[[ 45.7 -41.3  43.5   6.3 -13.1 -20.7 -22.7 -27.4  18.2   3.3 -62.5 -18.3
   57.5 -12.3]
 [-19.9 -11.3 -17.6 -15.9  28.2 -24.7  38.9 -26.0  28.9  47.5  46.4 -26.0
  -14.0  34.3]]
->
[[ 45.7  43.5 -13.1 -22.7  18.2 -62.5  57.5]
 [-19.9 -17.6  28.2  38.9  28.9  46.4 -14.0]]

[[ 32.6  24.0 -36.6 -17.1  41.5   7.9  -0.1  27.7  19.4 -44.7 -19.6 -35.2
  -28.2  -5.2 -22.4  -9.3]
 [-23.4 -52.3 -14.6 -19.8 -43.3 -42.2 -23.0   1.1 -29.9  17.9  38.9   1.6
   34.1 -28.0 -23.2 -18.6]
 [  8.1  23.0 -25.3   3.2 -28.9  -0.7 -23.8 -45.8  11.7 -11.3 -14.3  55.8
   14.1 -20.8  13.7   6.5]
 [-11.9  -1.7  34.1  39.8  39.2 -48.4 -11.8  28.1  -9.4  -1.2 -29.9 -29.3
   16.9  38.3  48.9 -39.8]
 [-12.9  25.0  10.7 -15.1 -44.7   2.3  14.4  -3.9   0.7  16.4  -6.7  27.6
   13.0  37.3  -0.3  -7.4]]
->
[[ 32.6 -36.6  41.5  -0.1  19.4 -19.6 -28.2 -22.4]
 [-23.4 -14.6 -43.3 -23.0 -29.9  38.9  34.1 -23.2]
 [  8.1 -25.3 -28.9 -23.8  11.7 -14.3  14.1  13.7]
 [-11.9  34.1  39.2 -11.8  -9.4 -29.9  16.9  48.9]
 [-12.9  10.7 -44.7  14.4   0.7  -6.7  13.0  -0.3]]

[[-63.3  46.2 -11.9   3.1  42.1 -42.9  31.2  30.0  22.5 -12.1 -11.5 -30.8
    7.6]
 [-51.3 -64.6   9.3  27.9  63.5  12.3  40.3 -42.0 -46.7  46.0 -11.1 -15.6
   62.3]
 [ 35.0 -21.4  39.5   2.3  -7.9  45.1 -42.8  21.1 -26.3 -26.4  11.5  64.7
   41.8]
 [ 15.3 -43.7   5.8 -52.3 -41.2  -1.6 -17.9   5.0 -64.8 -54.7 -25.9   4.3
   26.8]
 [-49.3  58.4 -50.7 -57.8  10.5   0.4  41.8  47.9 -28.5 -36.1 -27.0  50.6
   20.3]]
->
[[-63.3 -11.9  42.1  31.2  22.5 -11.5   7.6]
 [-51.3   9.3  63.5  40.3 -46.7 -11.1  62.3]
 [ 35.0  39.5  -7.9 -42.8 -26.3  11.5  41.8]
 [ 15.3   5.8 -41.2 -17.9 -64.8 -25.9  26.8]
 [-49.3 -50.7  10.5  41.8 -28.5 -27.0  20.3]]

[[  8.8   7.3  -7.2 -12.6  12.0   2.2   7.3  -1.0  -1.5]
 [ 15.6   3.5   8.2  -6.1   2.3   1.2  -0.2  10.3   6.1]
 [ 12.8  17.1   0.8   5.0   8.4  -1.4  -8.1  -8.4   7.3]
 [ 13.8  14.1 -18.4  -7.7  18.3 -16.1 -14.1 -27.1  -9.5]
 [ 36.3  50.2 -31.1 -30.2  55.8   6.9 -18.4 -27.8   2.4]
 [  6.8   0.9   6.1  -3.6  -3.6   2.5  51.0  13.1   3.8]
 [  9.9  12.4  11.3   1.8   2.5  13.6  15.8  14.2  14.9]
 [ 17.1  33.6   0.1  -7.7  27.4  27.2 -30.1   4.4  20.4]
 [  8.9   3.7  -1.4  -7.7   5.4  -0.5   8.7   1.9   0.0]
 [-10.2 -10.1  10.9  16.2 -17.9  -3.6   9.9   4.4   2.1]]
->
[[  8.8  -7.2  12.0   7.3  -1.5]
 [ 15.6   8.2   2.3  -0.2   6.1]
 [ 12.8   0.8   8.4  -8.1   7.3]
 [ 13.8 -18.4  18.3 -14.1  -9.5]
 [ 36.3 -31.1  55.8 -18.4   2.4]
 [  6.8   6.1  -3.6  51.0   3.8]
 [  9.9  11.3   2.5  15.8  14.9]
 [ 17.1   0.1  27.4 -30.1  20.4]
 [  8.9  -1.4   5.4   8.7   0.0]
 [-10.2  10.9 -17.9   9.9   2.1]]

[[ 35.4 -18.4  36.8   5.2 -12.2 -48.4  28.8 -16.4 -72.4  -0.6   9.2 -18.8
   33.1 -42.8  22.1  34.1]
 [ -3.5  65.0 -10.5  -3.4  34.9   8.4  60.5  53.7   1.3  69.7  72.8 -45.5
   -1.9 -46.3  -6.6   3.7]]
->
[[ 35.4  36.8 -12.2  28.8 -72.4   9.2  33.1  22.1]
 [ -3.5 -10.5  34.9  60.5   1.3  72.8  -1.9  -6.6]]

[[ -5.5   3.3 -55.1 -36.1  26.3  -2.2 -16.7]
 [-12.4   6.5 -29.9  35.0  35.0 -21.3 -51.2]
 [-11.4 -10.7 -26.4 -32.2  32.2 -44.8  14.8]
 [-13.6   3.9 -36.9  20.4  43.2 -33.3 -36.2]
 [-11.3 -22.1  62.4  23.8 -55.7 -13.5 -23.8]
 [ -7.0 -27.8  49.9 -22.3 -38.4 -16.8  18.0]
 [ -1.9 -22.7  30.6 -49.2 -38.7   0.3  22.0]
 [ -9.0 -29.9  35.7 -39.3 -27.3 -29.6  32.0]
 [ -2.1 -22.2  34.1 -41.8 -41.6   2.8  16.1]
 [-16.1  -7.1  -6.2  17.4   7.5 -39.4 -28.5]
 [ -2.9 -26.4  33.9 -61.8 -51.7  -4.3  29.4]]
->
[[ -5.5 -55.1  26.3 -16.7]
 [-12.4 -29.9  35.0 -51.2]
 [-11.4 -26.4  32.2  14.8]
 [-13.6 -36.9  43.2 -36.2]
 [-11.3  62.4 -55.7 -23.8]
 [ -7.0  49.9 -38.4  18.0]
 [ -1.9  30.6 -38.7  22.0]
 [ -9.0  35.7 -27.3  32.0]
 [ -2.1  34.1 -41.6  16.1]
 [-16.1  -6.2   7.5 -28.5]
 [ -2.9  33.9 -51.7  29.4]]

[[ -0.9 -45.7  52.5  15.3 -32.5   8.8  57.4 -17.1  -3.1   3.7  30.7   4.2]
 [ 33.7 -20.9  -8.1 -28.7 -23.7 -17.3   5.4  14.5 -34.3  19.8  -8.3  23.1]
 [ -9.6 -26.7  -2.4  34.1  15.5 -68.3   7.0 -25.1   3.3  33.4 -14.9  -9.3]
 [-28.8   6.6  13.4 -33.3   9.7  -9.3  -5.6 -49.1 -43.6 -34.0  -9.4  51.0]]
->
[[ -0.9  52.5 -32.5  57.4  -3.1  30.7]
 [ 33.7  -8.1 -23.7   5.4 -34.3  -8.3]
 [ -9.6  -2.4  15.5   7.0   3.3 -14.9]
 [-28.8  13.4   9.7  -5.6 -43.6  -9.4]]
